Every row comes from one small tree of marks. Brackets hold a mark, then the marks that hang from it, in alphabetical order. Every link used is in the known rows. Which tree was each row made from?
Each row is shifted at random along 4 fixed directions that mean nothing.
Known rows:
(rofu (vibop (donel vunemor))): [ 120  132  -87  -60  219 -122   32  -96  -66   49  -44   13    3 -168
   72  -21  145  -98 -163  239  -69   64  -59  102 -158 -160 -126   16
   -7   -2   22  -33   74   88   36   79  127   79   -7   39  113  112
   85  136  -79   47 -168   63   67   65   58  134  128 -136    3    4
 -133  149 -127  -48   84]
(sagu bamu (geku gipi) rigi zolakup): [  68   37 -241  -42    7 -232  166 -214   31   25 -276  -42  -84  -35
   34 -178  208 -152  -56   88  -55    3  269  218 -125 -318   33  -16
  -16  -19   25 -218  -56  -61  165  -56 -263   67   90   91   -6  -76
   55  215  -27  219 -211  102  101  -55  196  134   73  -76   -8  272
 -119  298  -86  -88  102]
(niluzek (bamu dutaf (geku rofu) (zolakup rigi))): [ 107   90   80   40  242 -191  125 -226  125   -7   69   29   82 -136
   47   -8   85   65 -103  157  -16 -142  106  153    9 -485  -30  -94
 -144  -66 -125 -210  240   98  220  136  175  -69  -34   22  116  201
  -34  190  -78  -22 -217  327  186  -34  -24  151  352   -1  -66  -50
  -64  430   54   65  -23]
(vibop (donel rigi) roviv): [ 207  312 -153   -9  245  -90   57 -116  -76    5 -207   -2  -58 -120
  -15   69   86 -134 -218  218  -41  -20 -198   87 -157 -177 -184   54
  119  -12   44  -45   71  121   54   47   71  204  -36   38  125   52
  107  131 -103   22 -320  -30   69   61   58   73  179  -96   65   24
 -166  284  -55   43  134]
(sagu bamu geku (rigi (rofu mubuf)) zolakup): [  35  -25  -64  -19  120 -141   99 -219 -100  -53   29  -18   28   19
   98 -243  189   58  -41  143  -74  -63  131  244   19 -432    5 -127
 -219 -143 -117 -201   96  -51   87   37  -82  -18   40  104   50  142
  -31  209   14  110  -83  193   84   -6  116  106  104  -78 -175   79
  -50  239   70  -90   28]
(vibop (roviv (donel vunemor) gipi (rigi (niluzek bamu)))): [  20   64 -118 -103  -27    8  -80   10 -133 -125  -94 -136   -7   96
  139 -195 -184   51  -20   -4    4  -58 -139  134  -44   89 -160 -100
   92  -69  -91  109  -33 -371  -11  -59  -33   33  215  161   90  -57
  -54  124 -153   -2    1   36 -232  -93  140  124 -108   23 -109   89
  124    9  175  -51  128]
(rofu (mubuf (gipi (vunemor rigi))) vibop): [  90  142 -170  -21   92 -163 -114  -23   35   60 -314 -204 -144 -152
   14  -52  -57  -26  -29  214   68  -13  -88  202 -148  -96 -130   67
  133  -20    3   22  -55  -89   79  -52  -85  147   80   88   79 -174
   56  206 -191  153 -178   -1 -102   45  161  237   10  -40   55  227
 -155  147  -70 -183   98]
(roviv donel (rigi (rofu vibop))): [ 215  246 -128  -80  153 -113  -66   -5  -10  -27 -224  -46 -187 -119
 -240   49   -3   22   59  123  -68  -79  -34   80 -205 -204 -206  -61
  165    7   71   68   69 -164   28  -31   51  125   16  -18   67  184
  -70   94    3    7 -230  -17   -5  -37   60   79  -10    6  210   86
  -85  150  -53  -26   30]
(rofu (mubuf (gipi roviv))): [ -97 -149  -48  -61   20  -51  -40   -7  -86   42   28 -167  145  -56
  429 -254    2  -13 -161  142   51   81  -44  248   -6   25  -67   -3
  -86  -65 -115    6  -45  -89   66   32   26  -67  223  209  121 -180
  109  218 -262  113   86  150 -136   33  176  283  -34 -120 -237  101
   26   -1    7 -221  132]
(geku (niluzek bamu) (rofu mubuf)): [ -16  -55   30   31  173 -142   26 -167  -76   -6  273  -80   29 -138
  125 -177   92  193  -26  165  -14 -124   41  188  -20 -233  -49 -110
 -111 -186  -81 -121   61  -95  177   97  227  -39  120   94   91  140
  -47  129 -134   28   17  254   82  -30   49  123  108   51 -118  -17
    0  136  143  -41   -9]
(gipi roviv (vunemor zolakup)): [  79  115 -152  -16   95 -192  -41  -57   35   39 -270  -82  -67 -104
  -54    2  -50  -63   38  166   15  -24    1  214 -152 -146 -165   46
  226  -23   29  -11 -101  -50   59   19 -106  163   63  130   79  -27
   74  151 -145  162 -173   11  -97  -12  136  133  106  -29   69   88
 -161  164    3  -53   49]
(sagu (bamu (geku gipi niluzek)) rigi zolakup): [ 159  -27 -205 -101   76 -223  179 -214   83  137  -81   67 -154 -246
 -180  -55  343 -135  125   28 -185   36  496   90 -342 -332   -5   -5
    4   57  240 -195  -25  -64  168   20  -30   32    5  -18  -25  218
    4   28   92  200 -129  136  249 -130  120   58  -39  -53  199  172
  -96  199 -172    0  -51]
(vibop (donel (roviv (rigi niluzek)))): [  84  214  -42  -13  213  -66  -79  -58 -111 -119  -89  -81  -81    5
  -80  -26 -121  156   40  145    6 -172 -276  146   18 -232 -227 -121
   63 -126 -157   25  142 -182   23   -3   39  106   59   73  110  103
  -98  113  -83  -34 -197   45  -47  -45   58   39  118   28  -17   24
  -16  189  200   76   18]
(donel roviv (vunemor (gipi (rofu (vibop sagu))) zolakup)): [  -4 -107  -82 -133   99  -49   25    0  -79   70    1  -19  180  -39
  328  -95   89 -127 -178  170   -4  143  -18  141 -104   44 -132  -65
  -15  -34  -21  131  -35   55  -14   56  100  -53  134  227  132   53
  184  198 -124   36   90   40 -192    5  141  159    5 -144 -188  -10
  -50  -14  -28  -85   79]
(gipi rofu (vibop (donel rigi) roviv sagu) vunemor): [ -52  -76  -84 -105   17  -17  -49   35 -207   49  115  -86  112 -165
  235 -166   -3  -51  -26  209  -50    3  -23  135 -149  120 -135   -9
  140  -32   87   17 -208  -82  -30   88  169  149   93  209  151   17
  122   66 -177  151  150   -9 -214   38   95  -11  -94  -59  -36    1
  -20 -180   23 -178  144]
(vibop donel (sagu (bamu dutaf (geku gipi)) (rigi rofu))): [ 107   -4 -220 -133  -43 -161  207  -65   52  107 -178  -25  -25 -133
  130 -121  221 -223 -148   31  -60   75  262  134 -265  -81    6   57
    8   89  143  -89 -134  -38  128  -27  -70   74   67  101   36  -70
  150  135  -88  162 -102   55   54  -17  167  155   -1  -96   31  206
   -8  167 -190  -69  195]
(dutaf (vunemor (gipi roviv) (rigi rofu)) zolakup): [ -21 -162 -184 -105  -88  -95   68   90   89  114 -235  -42  110 -125
   87  -59   57 -131   70   23   13  106  326  148 -188    5  -86  -98
   23  125   25  157 -106 -119   43  -61 -144 -143  168  213   -1  -35
  106  207 -109  163   -7   -4 -147  -34  185  181  -70  -92  -80  130
   65   -3  -90  -24   86]
(rigi (niluzek (bamu dutaf geku))): [  26 -151 -165 -154  -70 -176  123   10  166   98 -127  -71   35  -90
  175  -99   55 -104  -15  -53  -38  104  384  133 -251   -9  -15   16
  -27  143   74  -27  -91 -179  122   25  -54 -145  151  124   39    2
   97  126 -131   88  -17  176   69 -139  106  292 -137   -8    7  151
   79  144 -182 -120   85]
(rofu (mubuf (gipi (roviv (donel vunemor))))): [ -58  -48  -91  -53   19  -38  -88    1  -93   16  -96 -192   68  -16
  333 -211  -87   -7 -117  136   52   56 -137  231  -10   35 -111    4
    2  -72 -114   50  -44 -153   41  -14  -46  -19  219  189  116 -216
   74  219 -255   90   18   89 -185   25  199  256  -38 -108 -181  132
   -1   27   41 -192  124]
(gipi (rofu mubuf (vibop (roviv rigi))) (vunemor zolakup)): [   4   87  -27   34  139 -100 -143  -50 -135  -30  -15 -135    9  -89
   93 -133  -90  123  -12  295   79 -124 -224  233    8 -160 -165  -40
   80 -169  -99   10  -48  -60   31   31   90  174   49  166  131   -5
   -5  190 -191  140  -33   40 -224   88  107  100  133   -5  -96   10
 -128   46  184 -149   96]
(vibop donel (roviv gipi (rigi niluzek))): [  19  170   66   18  228   53  -10 -136 -307 -207  236  -14  212  108
  340 -222  -58  107 -319  221   38 -153 -452  187  167 -177 -135 -135
 -136 -234 -284  -52  166    9    6   96  211  118   62  164  216   94
    3  184 -192  -34  -57  145 -109   96   35   69  261  -29 -339 -145
   69  141  304   31  191]
(geku (gipi roviv) (rofu mubuf (vibop (donel rigi) sagu))): [ 112   97 -235  -71    3 -110  -35   43  -16  135 -185 -161 -216 -274
  -43  -75   95  -41   18  129  -62  -53   98   97 -290   37  -67   55
  206    9  179   24 -175 -192  126  -96    6  196   86   41   35 -139
   73   75 -121  165  -50  -49  -57  -22  148   62 -142   11  228  289
  -76  -35 -154 -184  140]
(niluzek (bamu (dutaf vunemor) zolakup)): [ -21  -78   10  -18   63 -189   68 -141  103   -2   20  -41   85 -118
   66  -89   10   40   46   62  -16  -11  205  172  -19 -246  -64  -93
 -108  -10  -72  -94   89 -126  148   68   33 -141  107  100   52   62
  -55  156  -99   30 -103  233   46  -75   82  203  154  -30 -110    4
   19  231   52   33   -9]
(dutaf (bamu geku niluzek) vunemor): [-111 -347   -9 -123  -40 -104  165  -20   66  118  134   34  182 -168
  251 -202  108  -48   58  -10  -30  147  456  156 -137 -122    0  -95
 -230  131  -67    5   43 -121   92   62  143 -309  163  173  -14  126
   31  140 -126  126  113  298   21  -46  116  217   26  -91 -149    7
  158    7  -36  -15  -23]
(dutaf bamu vunemor (zolakup rigi)): [ -69 -103   61   32  122 -129   64  -78   50  -19   41   14  207  -98
  132 -108   21   52   82  186   98    6  135  197   82 -306 -104 -201
 -164   -5 -220   15  161   25   88   55   71 -235  138  185  -23  141
  -68  251 -126   84  -91  205  -25   45   65  146  278 -114 -257  -70
   34  185  176  111   -6]
(rofu (mubuf (donel rigi) (gipi roviv (vunemor zolakup)))): [ 115  144  -21   27  275  -72 -143 -127 -119    6   29  -98   40 -163
  139  -27   -3   -7 -118  324  -24   -5 -185  172  -61 -212 -188   44
   68 -137  -13  -30   93  154   26  109  147  130   23   86  179   83
  106  157 -160   60  -99   98  -21   86  117  160  105 -105  -74  -37
 -178  154   50  -93   -5]
(sagu (bamu niluzek zolakup) (geku rofu) rigi): [  66  107 -229   -6   44 -279  132 -191  124  -10 -423 -113 -240  -17
 -167 -109   11    3   87   19   24 -162  208  244 -109 -447   -9  -27
   23  -37  -78 -191   11 -211  201 -108 -271   63   62   42   -1 -116
  -65  215  -51  174 -318  136   84 -105  162  131  149   45   91  323
 -103  417   41   -7   19]
(gipi (rofu mubuf) roviv (vunemor (zolakup rigi))): [ -63 -304  -60 -121  -61  -67 -122  100  -78  178  105  -93   20 -253
   42 -162   41   92  330   75  -93   34  306  156 -202   59 -164  -87
  114   -9  114  122 -178 -306  -15   38   76  -55  165  186   46  112
  -16   12  -87  183  275   46 -228 -104  132   28 -269  -41   16   32
   37 -298   38 -179  -71]
(rigi (niluzek (bamu geku)) (rofu (vibop donel roviv))): [ 221  144 -120  -93  191  -82  104  -33    4   47  -13   49   18 -112
   77   13  139  -74 -242  137 -141  -11   93   69 -271 -181  -40   13
  -73   64   86  -91   76  116   67   97  110   79  -83    6  127  256
  159  101  -25   13 -158  107  181   10  -19  159   14  -14   65   24
  -41  226 -237  -84  144]
(vibop donel (roviv (rigi rofu)) (sagu zolakup)): [   6  -55 -168 -142  -57  -57   65   45 -162  -25  -29  -69   75  -73
  213 -230  123 -121 -116   37  -33   78   48  131 -164  138 -120  -14
   33    6   62   80 -142 -212    7  -16   15   70  168  164   69 -102
   94   98 -144   85   21  -19 -155   -8  150   70 -123 -127 -104   98
   97  -79  -17 -107  228]
(gipi rofu (vibop donel roviv) (vunemor zolakup)): [  57 -126 -261 -173  -73 -119   30  114  -53  236 -125  -12  -18 -317
   34  -31  152 -226   73  108 -160  162  348   73 -434  189 -154   79
  265  165  361   79 -327 -102  -15   33   16  133   60  134   58   40
  187  -13  -90  240   74 -112 -119  -47  148   37 -276  -70  209   90
  -72 -219 -278 -209  126]
(gipi (rofu mubuf (vibop (donel roviv) (sagu bamu))) vunemor): [  97  161  -51  -18  180 -124 -137  -43 -108   28  -63 -126 -170 -144
 -108  -59  -83  155  119  279   10 -156 -192  196  -98 -211 -185  -19
  142 -143    5  -26  -47 -123   37   13   96  248  -16   82   84   68
  -52   98  -90  125  -81  -15 -147   40   74    4   77   16   93   59
 -156   68  119 -111   34]
(bamu (dutaf (vunemor (gipi rofu roviv vibop)) zolakup)): [  -2 -110 -143  -91   -2 -136  110    7  115  161 -147    8   98 -202
  100  -11   92 -167   29  115  -33  111  308  138 -226  -78  -78  -10
   38  141  108   12 -106   14   81   25  -24  -78   57  154   30   27
  102  151 -105  188  -52   59  -45  -20  130  163   19  -97   32   71
  -39   62 -161  -69   88]
(geku (gipi (roviv rigi) vunemor) (niluzek bamu) rofu): [-111  -98   13   42   51  -75  -62 -153 -152  -44  341 -115   48 -151
  121 -245  -13  212   92  115  -72 -211   66  177   -4 -128  -23 -152
   20 -230  -64 -122  -54 -235  161   64  157   50  182  142  108   89
  -53   64 -136  106  156  233  -32  -80  109   -9   21  122  -93   44
   49  -42  229  -28  -22]
(donel (rigi niluzek (rofu vibop)) roviv (vunemor gipi zolakup)): [  52  -85 -235 -182   -2  -12  -68  114    1   57 -217 -103   22  -22
  113   -3  -18  -91   47  -14  -82  124  124   50 -240  124 -153  -96
   67   55   55  266  -50 -201  -72  -53 -113 -114  168  181   89   76
  130  126  -16  -21   79  -66 -161 -128  164  163 -308  -54  -19  154
   25  -59 -100  -62   -3]
(vibop (roviv (donel (vunemor gipi)) (rigi (rofu mubuf)))): [ 184   64 -176 -151   74    2   39   21 -107  100  -81   24  -11 -157
   44  -22  174 -163 -117   76 -157  136   69   31 -310   34 -161   -6
   72   69  197  120  -23  -61  -33   21  117   45   39   54   78  158
  109   61  -35   23  -38  -44  -26   -5  110   97 -139 -127   82   14
  -10  -21 -177  -69   99]
(vibop (donel vunemor) (sagu (rigi niluzek))): [ -12  -92 -260 -179 -151 -108  -39  101  -12   15 -267 -181 -178  -84
  -85 -165  -43   -7  277  -93  -22   42  200  109 -246  185 -164  -48
  169   69   92  156 -184 -535  -11 -125 -172   -2  246  142  -29 -149
  -62   34  -87   92   22  -71 -173 -171  200   78 -299   -9   65  277
  134 -111    8  -46   57]
(donel (rigi niluzek) (roviv gipi) (vunemor zolakup)): [ 328  373 -318 -121  184 -135  -15  -21  127   73 -539  -29 -207  -54
 -155  237    4 -239  -52  112  -39   85  -38    1 -372  -63 -231   68
  340   78  211  136  -13   45    2  -50 -127  141   -8   38   60  109
  149  132  -13   12 -330 -143    4  -75  105  152  -67  -57  267  142
 -221  320 -160   37   45]
(vibop (roviv (donel (vunemor zolakup)) (rigi niluzek))): [  94   43 -230 -140  -17  -73  -16   45  -51    3 -228  -72  -61  -60
   -7  -56   -2 -108   31    1  -60   87   67   73 -245   89 -200  -10
  166   66  109  157  -94 -264  -28  -51  -63   31  147  107   53    5
   32   72  -97   53  -76  -52 -104  -92  153  120 -175  -54   60  107
   28    1  -35  -36   99]
(sagu (geku (gipi (vibop donel))) (rigi niluzek) zolakup): [  79 -101 -338 -165  -97 -150  209  -48   -3  165 -180   32   10 -173
  144 -164  351 -324  -91   38 -202  180  506   89 -383  -16   54   54
   30  168  249 -118 -193  -36   84  -21 -174   15   75   68   18   -2
  215  105  -40  251  -52   45  138  -69  168  134 -221 -126  106  255
  -29   33 -359 -202  172]
(mubuf (gipi rofu (roviv donel rigi) vibop)): [ -39  -75   66  -78  147   35 -175   -7 -196  -38  271  -76   79 -133
  107 -133  -78  170  117  199  -96 -106  -58  130  -24  -87 -196 -160
   42 -114  -26   15   54 -163  -25  110  265   28  105  131  176  243
  -73   29  -65   43  165  135 -140  -62   61  -10 -106   29  -30  -61
   21 -158  124 -125  -51]
(zolakup (rigi (rofu vibop))): [  70   43  157    2  336  -53  -51 -117 -102  -70  240   28   78 -118
  -34  -57   66  246   32  215  -59 -171  -96  146   81 -434 -154 -254
 -194 -150 -219  -63  341  -16   38  143  241  -74  -10   48  134  391
 -132  119   42  -89  -71  205   80   -5  -64   11  203  -15 -128 -113
   -4  144  158   72 -110]
(vunemor (gipi (roviv donel) vibop) (zolakup rigi)): [ -23  -94  -34  -32  111  -52   30  -46 -100  -13   14  -24  259   37
  295 -115   -4  -54 -165  195   35  -34  -86  231   53 -119 -109 -118
  -17  -65 -200   58   18   67   23   61   34  -11  139  240  194   48
  114  253 -197   81   24  116 -220   20  101  152  168  -84 -266  -40
   -9   55  123  -52   91]
(roviv (donel vunemor) (gipi (vibop (sagu rigi)))): [  27 -121   48 -178   67   31  -65  -33 -214  -24  312   21   34 -114
   35 -197   50  106  154   66 -168   13   87   61 -111    5 -163 -194
   -6  -61   39   75   51 -313  -76   77  284  -49  127   98   90  324
 -128  -31   30  -21  224  117 -134 -112   67  -26 -155  -14  -26  -95
  145 -229  114  -25  -72]
(donel (rigi rofu) roviv vunemor): [ -43  -27   72  -69  212   66  -91  -72 -179  -79  201  -46  180    4
  252 -107  -26  116  -61  139  -75   -4 -183   97   83 -136 -161 -208
 -140 -158 -189   69  211  -65  -53  111  168 -157  126  172  166  232
   12  149  -33 -135   87  146  -57  -22   66   75   10 -100 -236  -95
   21   41  165   30  -77]
(dutaf (vunemor (rigi niluzek (rofu mubuf vibop)) zolakup)): [ 139  299 -115   79  213 -179  -81  -64   76 -111 -361 -124 -105   12
 -210   80 -166  145   42  212  144 -212 -198  211   22 -388 -186 -120
   65 -103 -195   39  137  -55   76  -64 -167  105  -13  108   74   40
  -64  275 -105   49 -371    0  -67   41   79  156  266   85  -31  101
 -116  385  189   77   56]
(roviv (donel (vunemor rigi)) (gipi vibop)): [  80  -12  -28 -147   92   -5  -32  -33 -143   18  116   18   52  -95
   65  -92   34   -1   18  107 -120   34   40   64 -127  -28 -161 -142
   51  -25   33   86   40 -167  -45   63  185  -23   88  105  123  246
  -22   63  -32    2   80   75 -112  -59   78   55  -82  -30  -11  -77
   49  -82   36  -33  -13]

Which tree is each row?
[  55  120  -61  -54  136   -5 -120  -18 -165  -58   49  -51   57  -40
   37  -63 -121   48   18  207 -103 -131 -137  150 -105 -140 -145  -57
  153  -76  -14  -17  -47  -60  -48   87   77  172    6  109  190  219
   39   90 -113  104   -3   62 -106   22   39   28   -3   11   41  -45
  -56    4   73 -114   60] | (gipi (roviv donel (rigi niluzek rofu)) vibop vunemor)
[ 178  -47 -155 -125   97 -221  169  -64  177  221 -141  115  -13 -346
 -129  117  315 -235   72   67 -147  207  481   29 -377 -175 -141   20
   44  203  269    8   16   56   86   69   51 -104  -18   21  -12  244
   79   43   33  102 -173   61  189  -71   76  132    2 -144  174   12
  -88  146 -279   56  -24] | (bamu (dutaf (vunemor (zolakup rigi))))
[ 183  -16 -196 -107   81 -252  133  -68  170  183 -155   23 -126 -278
 -157   68  235 -137   88   17 -132   83  446   52 -420 -142  -82   11
  104  126  268  -45  -38  -62  150   45   24  -36   49  -21    2  189
   62   40    9   88 -164   80  198 -133   46  149 -103  -41  236  123
  -72  188 -248    3  -26] | (geku (niluzek (bamu (zolakup (rigi rofu)))))
[  14  -82  113   11  205  -66 -116 -115 -124  -36  299  -70  123 -111
  143 -149   11  219   59  207  -23  -71  -59  187   51 -240 -142 -154
 -145 -178 -135  -26  175  -78   41  137  215  -70   94  128  130  245
  -66  108  -92   -7   83  221  -10  -13   53  123   68   -7 -221 -113
   35   53  202  -19  -86] | (rofu (mubuf (gipi (vunemor (zolakup (rigi (niluzek bamu)))))))
[  59 -171  -98 -216   34  -47  -20   38  -76  149   70   -6   22 -256
   97  -97  137 -123   58   27 -194  186  331   57 -289   77 -174  -29
   76   79  185  107  -46 -158  -27   52  122  -80  145   85   71  154
  107   -1  -28   53  129   57  -38 -120  142  107 -283 -117   47   25
   37 -168 -159 -100  -55] | (mubuf (donel (roviv (gipi (vunemor rigi)))))
[ 106  -71 -340 -221 -123  -92   -5  147   68  166 -362  -87  -96 -139
   -6    8   48 -235  114  -68 -135  201  348   43 -430  212 -152   62
  264  193  272  202 -236 -260  -26  -71 -175  -30  176  113   31  -22
  154   56  -66  117    5 -100 -102 -141  188  170 -391  -94  206  213
  -16  -82 -268 -144   67] | (gipi (roviv (donel (rigi niluzek rofu) (vunemor zolakup))))
[ 140   98 -126  -97  191  -47 -145   -9  -30   51 -124  -88  -97 -223
  -90   60  -16  -31   76  138 -137   32   80   64 -232  -89 -240  -28
  155    1  133   67   86  -74  -22   50   20   48   45   37  116  135
   59   42   -4    4  -95    7   11  -83  132   73 -168  -41  116   88
  -92   41 -114  -42  -94] | (mubuf (donel (vunemor (rigi rofu))) (gipi roviv))
[  11 -151  -49  -51   32 -139   25   -9   64   44    4  -43   58 -149
   33  -99   61   76  139   42  -10   -7  289  141  -98 -164  -98 -134
  -79   20  -50   46   53 -187   99    4   17 -171  142  134    5  120
  -43  136  -80   64   -8  165   -5  -86   89  145    7  -15  -95   50
   93   73   54    0  -12] | (dutaf (vunemor (zolakup (rigi (niluzek (bamu (geku (rofu mubuf))))))))
[ 234  124 -161 -118  196  -97  -92   -6   53   61 -129  -69 -119 -243
 -100  113   50  -76   37  107 -159   60  212   19 -337 -112 -202    7
  136   64  236   26   94  -16   36   69   67   19   36  -18   96  232
   95   22   39  -34 -143   25  162 -111   81  139 -233   -8  195  102
  -90  145 -233  -54  -73] | (mubuf (donel (rigi (niluzek bamu) rofu)) gipi)
[  39   59  -71 -123   49  -12 -117   69  -56  -94 -109 -129  -87   50
   -7 -112 -173  169  121  -20   -7 -123  -80  138  -57  -59 -187 -186
   67  -79 -105  125   57 -388   -5  -66  -35  -17  168  125   64   82
 -107   95  -37  -36   -6   34 -166 -150   95   90 -154   85    1  124
  115   19  147  -30   11] | (donel (roviv gipi (rigi niluzek rofu)))
[ 132   41   79   15  240 -153  115 -194   86   80  153   96   36 -310
 -110   35  197   83   43  150  -96  -72  241   86  -97 -528  -63 -107
 -192  -27   -1 -133  249   62  158  125  266  -96 -144  -26   76  327
  -82   96    7   21 -153  273  230   -5   -3   68  280  -12   46 -106
  -36  273   16  105  -94] | (bamu (dutaf (vunemor rigi)) (geku (rofu mubuf)) zolakup)
[  81   51 -108 -124  117  -87  -45    5  -27   32 -159  -84  -69 -107
   62  -63  -38  -51  -37   81  -54   45   37  141 -150  -57 -191  -17
  108    8   15   46   33 -140   36  -10   -7   15  138   74   75  -16
   51  110  -88   20 -104   44  -63  -86  136  160  -80  -61   36  120
  -30   77  -56  -82   21] | (mubuf (donel (roviv gipi)))
[ 110  105  -96  -47  163  -27  -13  -25  -59    4  -96  -36   70   17
   41   20  -66   30  -65  181   21 -139 -101  170  -61 -201 -151 -121
   82  -85  -85   49   24   28   34   49   59   90   14  166  190  168
   84  204 -124   58  -71   25 -142   -6   56   79   94   54  -63  -25
  -71  154  105  -11   49] | (vunemor (gipi rofu (roviv donel)) (rigi niluzek))
[  60  -60  -62  -48  133 -161   90 -154  -10  103  209   20    8 -249
   41  -58  203  -16  -18  151 -144  -12  249   83 -239 -140  -20  -61
   12  -11  147 -151  -13    0  145  116  200   20   59   44   82  246
   54   30  -41  103    6  186  177  -77   46   93   -7   37   93   29
  -29   72 -103  -28  -11] | (geku (gipi vibop) (niluzek bamu))
[  74 -243  -51 -107   77 -218  148 -174   -8  153  230   94  -56 -299
  -95 -118  355   24  216    9 -227   61  550   74 -272 -317  -18 -148
 -150    7  165 -128   71 -176  106   83  132 -130   43   -3  -14  361
  -81  -49  146  105   73  205  258 -179   64  -16 -108  -24  100   50
   56    5  -84   60 -160] | (sagu (bamu (zolakup rigi)) (geku gipi niluzek))
[  37   49    9  -84  195   54  -30  -72 -221   -5  171   11  152  -52
  280  -98   48  -11 -154  194  -82   31 -192   71  -18  -54 -168 -111
  -32 -123  -69   51  107   20  -30  101  228  -12   83  148  170  176
   73  121  -84  -50   50   79  -93   24   74   42   35 -129 -165 -115
  -23   16   97    0   36] | (vibop (donel rigi (roviv (gipi rofu)) vunemor))
[  87   62 -145  -23  137 -130   37  -45   17   56 -208  -47  119  -33
  152   20   42 -124 -199  256   96  -40  -45  206  -78 -146 -118  -38
  103  -48  -61   68  -63  187   69   27    7  117   37  220  181   16
  197  298 -189  147 -104    9 -206   59  120  182  179  -33 -121   27
 -174  178    9  -79  128] | (vunemor (gipi (rofu vibop) roviv) rigi zolakup)
[-102 -354  -73 -155 -137 -155  126   65  179  141  -88  -55   17 -170
   60 -166   24   38  261 -164  -26   45  519  143 -191 -105  -23 -100
 -136  172  -63   51   17 -408  113  -44  -63 -324  180  128  -18   -7
  -75   84  -68  106   75  247  -10 -200  144  195 -146  -16    9  203
  227    7  -31  -15  -73] | (bamu (dutaf (zolakup (rigi rofu))) geku niluzek)
[   5   12 -158    6   90 -165  142 -175 -115   27   51  -13   67 -133
  216 -181  222  -92 -185  194  -80  -27  139  160 -113 -213   33  -35
  -34  -90    9 -184  -47   43  163   43    8   72   63   98   99   -2
  123  172 -107  152  -89  149  115   10  119   48   80  -33  -33  134
  -81  149  -56 -107  131] | (sagu (geku (gipi (vibop (donel rigi))) niluzek rofu) zolakup)
[ 120  -14 -196 -111    4 -227  105   -6  196  136 -307  -60  -29 -168
   48   -8  128 -191  -61   38  -38   94  337  120 -281  -79  -41   29
   68  147  123  -21  -58  -45  150   -6 -101  -59  116   52   30  -40
  125  186 -101   98 -180   78   52  -69   85  272  -46 -104   81  193
  -72  225 -264 -121  103] | (niluzek (bamu (zolakup (rigi (rofu vibop)))))
[   9  -75 -112 -136   30 -106   28   -6  -85   82   27  -40   54 -200
  141 -127   93 -134  -44  150  -80   96  123  141 -244   68 -106   41
  114   58  148  -22 -174  -62   -4   92  111  108   76  146   91   45
  132   51 -134  157   57   33  -72    3   92   80  -66  -84   39   37
  -24  -90 -116 -150  114] | (gipi (vibop roviv sagu) vunemor)
[ 220  196  -66 -103  247  -81  -94  -16  -40  -22  -36  -22 -192 -137
 -271   53   50  137  164  138 -115 -105  -35   54 -217 -248 -218 -106
   80  -51   84   53  134 -159  -11   22  141  100  -50  -27   58  355
  -96   10   84  -28 -129   14   50  -86   -5    0  -80   23  207   26
  -56  104   14    1  -68] | (donel (roviv (rigi niluzek (rofu mubuf (vibop (sagu zolakup))))))
[ -24   30  185   11  231  -11 -161  -85 -195 -119  290  -92   25  -19
  103 -217 -133  379   52  237   57 -239 -279  230  181 -291 -151 -246
 -137 -276 -277  -37  204 -209   43   78  281   19   73  132  136  194
 -208  141  -75  -25   80  193 -179    1   15   49  155   97 -186  -85
   45   14  339  -68  -32] | (roviv (gipi (rofu mubuf vibop)))
